Rows lie near named flat spaces through zero. A row that begins with a name and a colon came from that space; any other row is followed by the name of its block's space that it lies nearest.
lepu-nuzar: [ 25 -32  65 -40  -7 -25  25 -52  14  11  24   2 -16 -18  17 -11 -34 -26
  15  39  -9  -6   8 -17  -3 -36  -1  11   6]
kuga-rasek: [ 10  -4  36 -36  -4  -2  -3 -40 -13  -6   8  52   6 -25  -7 -11 -27  16
 -21 -16 -18  32  18   8 -14   0  11  14  21]
vamir-gapi: [-32   0  -4  18 -12  25  18 -21  22 -25 -23 -59  -3 -15 -15  23   7 -38
  25  37  15  -3  -2 -14  -6  15 -14  30  -3]
nebut-tofib: [  3  -5 -16   2  11   8 -24  48 -37  -8  -7  36  -2  19  -4 -19  -7  33
 -30 -54  10  -7  -2  23  10   8  17  -6  -5]
rep-koba: [ -3   4  -4 -10  39  -6  13  37 -29  16   1 -18 -11 -14   2  -1   0 -12
  -6 -12 -31 -16   5  20  -2 -17  -3   5 -16]
rep-koba: [-18  27 -25  -3  21  -6  11   5 -14  14 -17 -17   3 -12   2  15  10  27
   3   3 -23 -10  21  13 -13   5   5  -7  -5]
vamir-gapi: [-19   4 -15   9  -5   7 -13  11  31  21   2 -48   9 -11  -4  14   4 -14
  38  45  11  13 -13 -15 -26  12 -46  17  -1]
rep-koba: [-22  13 -15 -22 -18   4  -8 -32  -4 -18 -20  15   6   4   4 -11  -1  36
  -1 -19  14   5  24   3 -17  29  18   7  28]
lepu-nuzar: [ 12 -17  46  23 -73  -3  -8 -21  38  53  -5 -44  16 -46  -5  -4   0  49
  12  85  28  19 -16 -31  -3   9  -3 -78 -10]
nebut-tofib: [-22  39 -22 -14  20  -9   5 -38  18  13  15  -9  18 -14  14  39  22 -26
  17  21 -41  14  19   2 -22   5 -13  34  20]
kuga-rasek: [ -2  -2  -2  -3  -8   3   4  11  -3   1 -10 -16  -6  -5  -5 -25   5   6
   1 -10   7   3  -3  -1  -5   6  -3 -18   0]
vamir-gapi: [  7   2  27  28 -23  21 -28  23  -8  29  16  12  29 -49 -21  16  14   3
 -44   6 -22  43 -21  14  13  11   8 -29  -8]
rep-koba: [  4 -27  34 -23   5  -5  -5 -12 -10  -4  20  14  -9   2  19  10 -28 -23
  -5   9   1 -22   5   5  10 -19  15  40   4]
lepu-nuzar: [-22 -33  42 -21   8  14  13   4 -20  -3 -10 -47 -20 -38  -2   9 -36 -29
   7  33   1 -26   8   9  -6 -11   1  47 -12]
kuga-rasek: [ -4 -26  15  -1  10  -2  20   9 -10 -14   5 -33 -25  15  21   5  -3 -50
   2   6   7 -53  -4   2  28 -24  20  24 -12]
kuga-rasek: [-30   4  -1  42 -23  17  21 -43   9 -31 -33 -36   3   4   6  68  11   1
  -2  51  19 -52  15  -5  35   9  52   8 -13]
nebut-tofib: [-41  29 -31 -47 -14 -15 -34  -1   4  50  13 -33  18 -19  40 -12  25  23
  18   6 -10   4  20  11 -43  32  -5   9  41]
nebut-tofib: [ 11 -30  16  25 -11  14  -4  37  -2 -11  13 -18 -11  11  -2 -11   9 -52
 -15 -11  18 -13 -34  -2  34 -11   5  -2 -15]
vamir-gapi: [-13 -13  22  13 -16  25  18   8 -24 -24 -16 -28 -10 -24 -12  -9  15 -32
 -33 -19  -1 -11  -6  12  28   5  36  -8  -8]
vamir-gapi: [  6  12   1 -16  37  -7  29 -13 -27 -18 -13  29 -10  -3  -9   2 -13  12
 -13 -27 -31  -5  25  15  -2 -15  14   7  -6]
rep-koba: [  4   0 -20  -8  -2   1  -4  15   4 -17   8   3  -8  27   3 -40  19 -28
   2 -46  12   7 -14  -4   0   6 -10   1  15]
rep-koba: [  6   9  -8  13   7  -3  13  21  -9  12 -13 -14  -3  -8  -9  -9  11  19
  -4  -4  -9  -2  -1   3   3  -4   1 -38 -16]
nebut-tofib: [-10  14 -23 -15  15  -6 -42  26 -28  16  19  43  16  14  24  13   3  25
 -27 -35 -13  -7  11  29   0  11  21  20  16]
lepu-nuzar: [ 20 -16   1  11 -37 -15 -14  -2  45  20  16 -17   0  27  14 -22   6   2
  33  31  41   2 -26 -34  -1  -2 -26 -32   4]
lepu-nuzar: [  3 -13  35   5 -22   7  -2 -17   2   7   2  -1   6 -27  -5  11 -10   3
 -13  26   0   7  -2  -2   8  -1  13  -8  -3]
kuga-rasek: [ 12 -12  26   0 -34  -2  -7 -27  11  -5  22  17   5   4  15  -6  13 -25
 -20  -5   6   3 -10  -7  24  -2  27  -9  16]
kuga-rasek: [ 33  19 -22  76 -23 -18 -10  13  54  48  19 -16  27  22   5  42  41  15
  17  64   7   3 -36 -31  27 -11 -18 -77 -29]
lepu-nuzar: [  0  -1 -11  -4  13   2   0   1  -1 -21   6  14  -5  22   2  -2   0 -24
   2 -23   2  -3  -2   1   3  -2  -4  26   6]
kuga-rasek: [ 15 -12  23  16  17 -14  17 -13   4   6  17  -2  -6   9  18  46 -10 -27
   1  41 -13 -38   0  -3  30 -36  16  13 -22]
rep-koba: [ 20 -20  39  14   7   4   5  21 -17  16   1   5  -3 -29 -17  10 -24   9
 -19  20 -12   2  -8   7  13 -21   3 -16 -29]
kuga-rasek: [ -9   3  -2 -11  35  -1  12   4 -19  -4  -6   0  -7  -6   0  21 -17  -3
   2   2 -20 -16  16  14  -6 -12   0  31 -10]
lepu-nuzar: [ -4   5 -20  38 -44  16 -19   9  32   2 -10 -22  15   8 -14  -9  27  12
   9  12  37  22 -25 -21   1  30 -14 -37   2]
lepu-nuzar: [ 11  30 -27   2  31 -16  -7  13 -26  12   5  53  12  14   8  17   9  42
 -27 -34 -33  -3  17  23   7  -5  22 -18  -3]
nebut-tofib: [-12  -2  -3 -18   8  -7 -31  14 -10  18  37   6   7  10  39  20   8 -33
 -11  -6 -12 -22   0  18   9  -4  15  43  17]
rep-koba: [ 17 -51  59  -2 -45  15 -14 -26  26 -20  20   8  -5  -3  -7 -14 -29 -42
   2  23  40  17 -26 -24  12  -5  -8  24   9]
kuga-rasek: [ -6   5  -9  -5   7   2   5  17 -10   3  -8 -15  -5  -7  -4 -15   6   3
   0 -13  -5   1   1   6  -7   4  -4  -8  -2]
vamir-gapi: [-11  24 -32  29 -26  13  26 -34  55 -28  -9 -49   4  11 -15  -9  53 -59
  32   8  13  27 -20 -34  -3  20 -29 -13  13]
vamir-gapi: [  8  13   5   6  -5   2  20 -65   4 -44 -10  52   6  16  -6  22  -1   6
 -18 -15  -5   4  20  -4  18   1  36   6  12]
nebut-tofib: [ -2  21  -5 -32  37 -24   8 -40  -5  11  -2  35   5  -3  11  33 -31  43
  17  21 -29  -4  40   6 -29 -11  -4  29   6]
vamir-gapi: [ 13  -3   0  26  11   4  22  -3  23  -7 -17 -15  -5   0 -30  12 -17   4
  30  36   9  12  -9 -22  -9 -10 -39  -8 -26]
rep-koba: [ 18 -16  46  19 -11  -4   5 -15 -10  19 -10  16   6 -27  -7  36 -32  52
 -18  51  -3 -13  10   1  18 -17  29 -30 -28]
lepu-nuzar: [ -9 -34  41  -6 -11  11 -16  42 -19  29  23 -44  -6 -38  12  -5  -3 -45
 -19  17  -5 -14 -20  15  14 -10   8  14  -9]
rep-koba: [-22 -12  14 -15 -18   1  18 -22  20   2  -8 -64 -12 -19   9  -7   1 -29
  31  41  13 -14   2 -16 -13   2 -10  14   6]
nebut-tofib: [ -7  -6  -9 -13  29 -12 -20  55 -12  42  29 -30  -4  -3  26   5   2 -27
   9   9 -17 -22 -10  15  -6 -16 -20  24  -8]
lepu-nuzar: [ 25 -41  54  -7  -9  -5 -16 -19   1  -5  37  40  -3  10  19  19 -33 -33
 -16  16   8 -15 -10  -2  30 -28  19  35   1]
kuga-rasek: [ -1 -13  22  -5  18  -5  33   1 -20  -2 -10 -29 -21 -13   5   7 -11 -13
  -2  15 -13 -37  11   7  14 -24  19   2 -20]
vamir-gapi: [ 35  -9  29  12 -20  -6 -14 -24 -11 -10  11  82  12  14   0   8 -14  39
 -45 -20   3   6   2   4  33  -8  45 -29   1]
vamir-gapi: [ 29 -14  14  16 -13  -4   7  -3   1 -13  -1  28  -6  20  -6 -15  -5  13
 -13 -13  16  -4 -10  -9  24 -12  15 -33 -10]
nebut-tofib: [ 21   6   1  28  45   9  50 -19  -2 -48 -22  24 -12   8 -42  26 -17 -21
   2  -5 -21   8   4  -6  11 -25 -14  12 -31]
nebut-tofib: [ 15  -3  11  20  -4  -7   5  14  18  33   4 -26   4 -18  -9   6   1   5
  15  42  -4  10 -16 -13  -3 -12 -25 -33 -21]
[ 26  36 -33   4  11 -16  34 -12  17 -12   5  14  -3  20 -10 -43  50 -25
   1 -54 -27  34  -8 -12   0  -5 -15 -49  11] | vamir-gapi
[  3 -12  27  32 -45  32 -41  36  -7  12  38   3  24 -30  -4  -4  43 -58
 -63 -28  -8  34 -44  16  41  16  27 -17   8] | lepu-nuzar
[ 22 -30  31  -2 -22  -8 -19   6  15  16  39   4  -1   9  20 -10  -1 -37
  -4  11  13  -4 -26 -10  19 -16   0   1   4] | lepu-nuzar
[  7 -18   4  12  15  10  19  31  -9 -17 -10 -22 -20   5 -17 -18  -6 -28
   4 -12   8  -9 -15  -2   9 -13 -14   0 -21] | nebut-tofib
[  8  39 -36  39   1  -9  -2  36  11  43   9 -22  20  -9  -2   6  57   8
  -9   1 -30  18 -18   2   8   4  -8 -68 -13] | kuga-rasek
[  5  -9  -5  47 -42  21 -36   3  24 -15   2  23  21  24 -10  21   7  11
 -12   9  42  12 -26 -13  24  22   7 -11  -1] | lepu-nuzar
[ 15   4   2  10 -31 -13  -6  -3  26  30   9 -11  10  -3   5 -18  19  19
   8  19   9  17 -14 -18  -2   4  -9 -53   3] | lepu-nuzar
[ -2  27 -11 -35  24 -20  33  -3 -10  22  -2 -25 -10 -26   4 -36  22  -5
   9 -20 -44  12  17   7 -26  -8 -12 -25   8] | lepu-nuzar
[-25  48 -17 -18  37   7  11 -20 -16   5  -1   8  19 -45 -13  29  18 -12
 -14 -15 -67  37  27  25 -27  11  -5  28  14] | vamir-gapi
[ 10 -17  29 -17   8 -10  13 -49  -2 -26   5  38  -9  16  12  23 -35  -4
   0  12   2 -23  19  -3  12 -21  22  37   4] | nebut-tofib
[ -3  -2 -11 -18  18   0 -12  18  -8  -4  12  11  -4  11   5 -12  -5 -18
   3 -26  -3   4  -2   8 -10   0 -15  30   9] | kuga-rasek
[-19  28 -25   0  -1   6  11  36 -28  12   0 -40   0 -22   8 -33  66 -32
 -35 -56 -35   1  -4  25  14  14  29 -39   8] | kuga-rasek
[-18  -3  17  15 -15   8  31 -25 -11 -17 -24 -38  -9 -15   5  23  10  -8
 -14  22   0 -40  14   4  28  -3  49 -10 -11] | kuga-rasek
[ 10  29 -36  28  -5  -1 -26 -15  18  -8   5  59  28  35  -3  28  15  33
  -8 -14   5  23  -1  -4   6  17   2 -11  10] | rep-koba
[  9   2 -17   0   2 -17  -9  23   8  24   9  -8  -2  19  15 -13   8  13
  15   3   7 -10  -7  -5  -4  -5 -13 -21  -3] | lepu-nuzar
[ 14 -34  30  -4 -19  -5   5  -5   7  -9  18 -10 -17  17  19 -16  -3 -41
  -1   4  21 -26 -15 -11  27 -19  15   4   1] | kuga-rasek
[ 26 -10  31  41 -11  10 -16 -18  21   8  -2  43  24 -16 -33  53 -38  44
  -3  58   8  32  -9 -15   4  -5 -17  -9 -25] | vamir-gapi
[-24  13 -31  -2  -2  15 -33  33 -18  -7  19   4  10  13  18  -5  37 -36
 -29 -55  -5  -1  -9  25  12  23  20  25  23] | nebut-tofib
[ 30  -9  16   4 -13 -11 -16 -15  14  -1  34  48   8  24  14   0   3 -18
 -15 -11   2   9 -14  -7  22 -13  10  -4  11] | lepu-nuzar
[-17  46 -59  18  21  15   2  11 -15 -27 -25  23  13  13 -22   5  32  20
 -17 -56 -17  21  11  17  -6  28   5  -7   6] | lepu-nuzar
[ -4  -6  10  20 -32  13 -30  14  14  22  14 -13  19 -18  -2  10  12  -5
  -9  22  11  19 -22  -4   5  15  -4 -11   2] | vamir-gapi
[ -7  -5  15 -12  33   0 -16  55 -55  31  20   2  -1 -28  17  14  -1 -10
 -43 -21 -42 -24   4  44  17 -16  30  15 -13] | lepu-nuzar
[ 12   9  29 -15 -16 -15  19 -27   5  32   4 -10   5 -42   0 -16   9  16
  -5  20 -27  21   8  -5  -9  -7   6 -46   4] | lepu-nuzar
[ -3 -11  33  23 -25  25 -22  22 -18  15   6  -1  17 -44 -15  15   6  -3
 -45   6  -9  18 -15  17  21  10  24 -15  -9] | vamir-gapi
[-30 -11  -7   5 -27  23  -3 -24   7 -41 -33 -16  -5  13  -6   6 -13  13
  13  10  47 -17   9  -9  -3  27  13  27   9] | kuga-rasek

Rows lie near named flat spaces through zero. A row that begins with a name and a colon came from that space; any other row is followed by the name of its block's space that it lies nearest.
takiz-fumod: [ 18  10   8 -10  30 -13   6  11  20   5  -4  20  42  21  -2  10  15 -18
   3 -13 -20 -21  21   7  36 -33 -28  50  -8]
tiza-fuz: [ -9  -6 -16  17  13  -2  12  -4   7 -16   3  17  -8   5 -12   6 -21   0
   2  14  -3 -11   6  18  -3   0 -11   3   2]
mesi-toz: [  0 -36   6  24  -6  -5 -12   1 -10   7   2 -39 -46  32 -26 -41 -17  14
  40  39   2   1   9  23 -12  32  10  -5  11]
tiza-fuz: [-18   1 -35 -11 -15  -3  39   3  33  -6  -1 -14 -47   3 -28 -27  37  -4
  54 -26  -3  18  20  36 -14   5  16  17   8]
sefov-milad: [  2 -14   2  -3  -6 -16  16 -25  32  20   6   7  -3  25   0  43   8 -10
   2 -16 -53  10  -4  10  38 -14 -24  24  13]
mesi-toz: [ 13  -5 -10   9  12  -5 -17  10   5  -8 -20 -12  29  -1   9  33 -17  -3
 -17   2  -9   3   6 -15   8   7 -36  10  -9]
sefov-milad: [ -6  35  14 -24   3 -50  35 -19  26 -22 -46  18  24  34  -9 -17 -14 -22
   2 -18 -18  22   6  -5  25 -23 -24  -5 -18]
tiza-fuz: [ 14  14  14 -26 -14  12 -23  26  -5  27 -23 -21   7  -6  21 -11  28   8
  23 -12  17   2  12 -13 -21  42  53   9  15]
sefov-milad: [ 10  24 -16  -7  23   5  -8  29   4 -16 -26  11  44 -18  15  18  -2  -6
 -11 -11  16 -13  20 -11 -10   5  -9  18 -11]
tiza-fuz: [ -6 -13  37  26  -1   1 -37  -7 -37   3  -7  12  -8  17   9 -22 -58  21
 -11  58  26 -14 -14 -20 -12  53  46 -40  18]
takiz-fumod: [ -1   3  25  -9  -4  -3   1 -10   1  19   8  18  -2  16   3  -8   6  -1
   6   2  -7  -7  -5   0  14   1  28   4  14]
guto-sefu: [  9  -3  18   2   8  16   1 -16 -19  23  36  21   2  -4  11  21  -2   5
 -22  12 -16 -28 -14  17  -5 -27   1   1   5]
mak-tipu: [ -5  14 -13 -20 -13 -16  17   1  35   8 -44  -2  -8  17   6  18   4  -3
  35 -19 -20  16  20  12 -11  44  27  15  21]
takiz-fumod: [-14  10 -23  -6   8  15  21  -2  23  -7  32  47  12 -28   3  32  31 -13
 -17 -34  -4  -9  -5  -2  25 -36  -5  23   2]
takiz-fumod: [ -4   3   5  -4 -13 -11  -5  -3   1  -5 -18  -9   0   3   2  -6  -6   0
  -1  -3   4  19  -6 -19   4  15   4 -16  -1]
takiz-fumod: [ -1   2 -18  -6 -10  16 -12  16   1  -4   3 -13   8 -33  10  12  24   0
 -11 -23  16  14  -5 -24  -1   3  -1  -1  -5]
sefov-milad: [  0  -7 -38   0   4  29  -4  30  19   5  14  -3  -4 -29   3  23  39   0
  18 -24   9  -8  19   7  -7  14  12  37  12]
mesi-toz: [-27  21 -23   4  17  15  25   1  10 -27  24  66   4 -27  -4   3   3  -7
 -13 -10  23 -22  -1   5   3 -21  19   4   3]
sefov-milad: [ 12  -6  18 -14  -5 -21  17 -26  22  25   5  -2   5  31  -1  25  14 -13
   1 -17 -53   9  -5  10  37 -32 -31  22   2]
takiz-fumod: [ 36 -25   8   6   6  37 -52  26 -27  35  28 -35  27 -28  28  39  23  11
 -26   2  -1 -18  -5 -19  -1  -1 -15  21  -1]
mak-tipu: [ -3  13 -30  10  30  -1 -10  48  12 -40 -31   7  27  -8 -13 -28  -3  -7
  20   1  45 -12  38 -10  -2  21   0  27 -11]
guto-sefu: [-25  -4 -48   9 -13   1   8  16  31 -26 -27  -6 -27 -11 -10   4   0   3
  31 -12  17  23  18  -2 -14  53  21   1  15]
mak-tipu: [  1   9  24 -27  -6 -10  35 -37  27  40  22  38  -4  26   7  33  26 -12
   5 -25 -57  -8  -8  27  29 -34  11  27  21]
mak-tipu: [ 12  20  21 -40 -23 -14  23 -27  13  34 -11 -10   3  10  19  28  25  -7
  -2 -34 -46  20 -12   9   0 -20  -1   0   3]
mak-tipu: [  2 -39 -53  34 -12  35 -20   5 -16  -9  22 -52 -28 -49   7  56 -12  19
 -26   8  -2  14 -15   4 -40  16 -44 -22  -6]
mesi-toz: [  1  26  53 -17  18 -12   0  -3  -3  19  -4  61  25  35   7 -32  -6  -6
  10  15   8 -35   8  -1  23   3  59  16  19]
takiz-fumod: [  1   0  -4  -3  -4   8  -6   7  -1   2   4  -5   3 -12   5   5  11   1
  -4  -8   6   3  -2  -9   0   1   3   1   0]
guto-sefu: [-14 -19   9  20   0 -48   9 -22  24 -27 -21  -1  -4  50 -31 -21 -33 -13
   7  13 -18  29  -2 -15  56  -6 -43  -6  -9]
sefov-milad: [  8 -18  33  32   7  14 -34 -20 -61   1  27   2   3  -8  13   4 -59  20
 -55  57  12 -22 -36 -12 -20  -7 -12 -52  -9]
guto-sefu: [ 13   4   7 -17 -10  26   9 -10 -18  37  27  -9 -19 -16  16  17  22  11
   0  -5 -17 -16  -8  34 -41 -11  22  -2  10]
sefov-milad: [ 47 -35  39 -10  -7  25 -44  12 -20  78  28 -54  -2  16  20  16  41  14
  18   7 -32 -19   3  12   2   8  14  40  20]
guto-sefu: [ 13  35  -5  -8  30  22   2  16 -22  -6  -4  33  38 -30  25  25 -15   3
 -28   6  15 -42  10  16 -46 -10   7   3  -9]
mak-tipu: [  7 -18  38  -5 -36   6  -8 -44 -34  37  33 -26 -28  -1  16  13  -3  14
 -31   9 -28  18 -48  -6  -7 -18  -1 -47   2]
sefov-milad: [-11 -35   4  30  -9   9  -2 -37 -13   8  44  11 -28   0  -2  33 -27   9
 -30  24 -24  -2 -33   5  12 -13 -18 -24  10]
mesi-toz: [ -6  31  53 -34  -5  -7  21 -17  -3  33   7  49  -8  31   4 -46  18  -2
  27   1   1 -23   0  17   4  -3  81   4  25]
tiza-fuz: [-13 -11 -17  -8 -33   4   8  -1  16  11  -4 -30 -46  -2  -7 -10  26   7
  37 -16  -1  29   1   7 -15  34  31  -6  18]
tiza-fuz: [  5  15 -17  20  47  -1 -19  34   2 -41 -25  36  62 -11   6  16 -34  -9
 -27  13  28 -29  23 -22  12   2 -29  21 -17]
mesi-toz: [  2  -5  10  -5 -18 -15   4  -9  -2  11 -24 -34 -31  26  -7 -24 -10   9
  31  13  -9  16   5  17 -24  30  17 -16   7]
tiza-fuz: [-10 -30 -20  23 -19   6 -10 -18   4   0   7 -15 -22 -11   7  51 -22  10
 -19   6 -20  21 -20 -10   0  25 -18 -21  12]
mak-tipu: [  7   4  13 -14   3   6   3  -2   8  23  18  18  10   3   7  11  27  -6
   1 -16 -14 -12   0   3  19 -19  11  24   9]
mak-tipu: [  5  17  27  -5  14  -5 -27  33 -18 -13 -19   5  29   6  -4 -65   3  -2
   9  11  52 -10  14 -32  11  11  30   1 -11]
mesi-toz: [ 12   6  17 -22 -25  -9  -4  -8  -8  16 -16 -40  -1   1  10  -5  14   2
  -2 -15 -10  29 -13 -13  -7  -2  -5 -20  -9]
takiz-fumod: [-29   7 -35  11   8   3  42 -19  20 -29  23  46 -17 -15 -15  17  -7  -8
  -9 -10  -5  -6  -5  24   0 -29 -13  -3  -1]
guto-sefu: [-18  13 -39  28  38   0  -7  31  11 -63 -16  45  44 -25  -7   5 -30 -11
 -26   5  44 -14  17 -29  18   1 -27   9 -18]
mesi-toz: [-29  33   0 -14 -20 -14  28 -13  -4 -28 -24  16 -23  -6  -7 -44 -14   1
   8  -3  30  21  -9  -4 -28  13  39 -48  -4]
mak-tipu: [  9  12  -7 -10   9   1   0  15   1  -8  -8  -7  22 -11   3  -1  14  -7
  -5 -15   7   0   8  -5  -1 -16 -17  11 -15]
tiza-fuz: [-11 -28   8  12 -44  10 -40  -6 -13  18 -12 -36 -35  -7  18  11 -15  23
   2  15  11  35 -24 -37 -12  77  45 -43  28]
tiza-fuz: [  0 -26 -18  -5 -47  12 -15 -14  11  24   5 -50 -24 -25  20  58  25   8
 -13 -32 -29  49 -27 -26   4  22 -13 -17  11]
takiz-fumod: [ -6  -5  -9  19  -5 -43   0 -15   4 -41 -56 -32   3  24 -11   0 -63  -2
 -12  21  -7  39  -3 -18   0  21 -55 -40 -22]
guto-sefu: [  5 -32  19   2 -18  41 -38   9 -18  42  66  -6 -12 -26  11   0  54   9
  -9 -10  12  -7 -24 -28  31  -8  33  13  19]
mesi-toz: [-17  23 -10 -19  -3  19  31  -9   8   3  35  45  -6 -29   4   7  35  -7
  -8 -31   3 -12 -10  12  -2 -35  26   5   6]
guto-sefu: [  0  -2  11  14  19  19 -31  15 -10   2  16  40  30 -13  17  17  -9   2
 -25  13  21 -28  -3 -28  20  12  22  11  12]
guto-sefu: [ -2  33 -53  -9  15  19  29  22  -1 -33 -12  -1   6 -47   2  10   6  -1
  -4 -19  22 -10  19  31 -65 -14 -15  -2 -22]
sefov-milad: [-18 -14  15  32  -7   4 -15 -21 -41 -18  13   7 -25  -4  -3 -22 -57  19
 -27  50  26  -2 -29 -11 -22  18  13 -62   0]
[ -1 -38  -2   7 -31  33 -24  -9   4  53  28 -14 -42  -8  22  52  17  21
  13   2 -25   2 -14   5  -9  56  51   6  49] | mak-tipu
[ -5  -3  27  -3 -27 -16   3 -33 -17  10  -9 -17 -26  17   2 -12 -25   9
  -5  16 -12  23 -25  -3 -12  11  10 -46   3] | mak-tipu
[ -6 -37  17  12 -29  18  -7 -18 -24  30  50 -30 -63   4 -16 -35  18  18
  19  19   1   5 -22  16  -8   1  29 -21  16] | sefov-milad
[ -5  13 -26   2  14  10   6  14   4 -23   0  17  17 -26   2  10   2  -5
 -13 -11  17  -7   6  -3  -7 -11 -12   5 -11] | sefov-milad
[-31   1 -51  28  26  -1  57 -27  24 -45  30  59 -16 -12 -25  34 -29 -11
 -19   1 -19 -18  -1  46  -1 -49 -49   3  -9] | takiz-fumod
[ 17  38   6 -13  28  17  -9  22 -21  -1 -21  31  47 -22  31  20 -18   4
 -23   9  19 -39  14   4 -42   9  21   4  -4] | guto-sefu
[ -1   3 -45   2  -8  -9  21  -5  13 -26 -31 -36  -8 -16  -1  36 -18   0
  -6 -13 -18  28   4  15 -36   5 -50 -17 -18] | mak-tipu
[  7 -11  -8  11   0  13 -19   1  -3  11  -5  -3   7 -10  21  51 -18   9
 -16   9 -13  -5  -3  -4 -13  29  -1   0  13] | tiza-fuz
[ 11 -12   3 -16 -29  19 -12  -7   4  45   8 -25 -16 -11  26  45  29  10
   4 -19 -28  13 -11   0 -11  26  25   5  25] | mak-tipu
[-13  14 -32 -25 -27   6  53 -21  25  16  -3  -9 -55  -7  -2  21  24   5
  37 -27 -32  13   6  59 -54  10  28  -3  19] | mesi-toz
[  1   6  -6 -18 -21 -19   6   8  12  -5 -35 -46 -13   9 -10 -30  18  -3
  31 -19   3  36  11  -5  -8  16  -1  -6  -9] | guto-sefu
[ -7  13 -10   8  11 -12  -6   7  11 -23 -41  22  24   3  11  23 -39  -1
  -9   9   7   0  10 -16  -3  37   3  -5   4] | sefov-milad
[  9 -13 -33  12  -3  26 -37  40 -14 -11 -12 -47   5 -39  10  10   6  13
  -3   0  33   9   9 -21 -31  37  -6  -4  -7] | mak-tipu
[  8  -6   4   1   0  10 -11   8 -13  11   5 -16  -6  -2   2  -7   3   7
   6   9   5  -8   3   7 -16   8   8   1   2] | takiz-fumod
[ 20  14 -12 -26   0   6   1  14  15  11  -3 -16  34 -22  17  35  43 -12
 -12 -44 -16   9   5 -10  10 -28 -30  29 -14] | tiza-fuz
[-15 -15 -10  12 -19   0 -13   2   3  -9 -10 -15 -22  -4  -3  -7  -9   8
   8   5  15  24  -6 -20   0  39  16 -20  10] | tiza-fuz
[  8  21   5 -17   8  -7  -3  20   3  -6 -22  -1  26   0   2 -20  14  -8
   8 -13  16  -1  15 -12   4  -2   5  13 -10] | mak-tipu
[  4  -3  25   1   2 -24 -15  -1   2  -3 -19  -2  19  27  -4 -18 -13  -6
  -1   8   1  10   0 -26  35   4  -8   0  -4] | guto-sefu
[ -9  13  -3 -17 -16  -6  29 -15  11  12 -12  -1 -34  12  -3  -8   5   4
  31  -5 -14   6   6  34 -32  17  33  -7  15] | mesi-toz
[ 12  20  22 -22  -8 -26  31 -33   0  25 -39 -10 -17  40   9  13 -32   6
  20  15 -47  -1   6  50 -47  17  12 -15  11] | guto-sefu
[  6  20  -4 -12  17  -9  16  -1  25   9 -29  31  20  17  15  41 -14  -6
  10  -4 -27 -19  22  24  -9  19  11  28  17] | mesi-toz
[ -2   5  -6   5  16  -2   1  12   2 -16  -3  11  12   0  -8 -14  -2  -5
   2   3  15  -9  11  -1   6  -8  -7  10  -8] | mak-tipu
[  3  -1 -67  11  27  17  10  33  29 -27  -2  -2  19 -34  -4  47  16  -9
   1 -25  -1 -10  30  18 -10  -9 -47  44 -12] | mak-tipu
[ -3 -13 -51  15  20  23   1  28  32  -7   9  14   2 -19  -2  43  17  -3
  16 -14  -3 -19  28  18   1  17  -5  50  15] | mak-tipu
[ -3   3 -13   6   3  24 -13  24 -22 -12  10  -7  -6 -30  -1 -27   7  10
   2   8  42 -11   4  -3 -31  10  22 -11  -5] | sefov-milad
[ 13  10  52 -13   5  -2   4 -19 -31  30  19  14  -3  25   3 -33  -5   5
   1  24  -8 -28  -9  23 -10 -24  27  -9   3] | tiza-fuz
[-15 -22 -15   9 -16 -11   9 -17  40  12  -7   8 -26  23  -3  40  -4  -1
  22  -7 -36  17   2   5  25  37  10  16  32] | sefov-milad
[-23  38  -7 -22 -15 -13  33 -13   7 -20 -30  21 -12  -7   3 -15 -10  -2
   5 -14  12  17  -3   4 -31  12  32 -34   0] | mesi-toz
[ -3 -10  12  12 -11  -8 -24   4 -25 -20  -5 -30  -2  -3 -10 -43 -13   4
 -12  14  31  23 -16 -37   8   1 -13 -37 -20] | mesi-toz
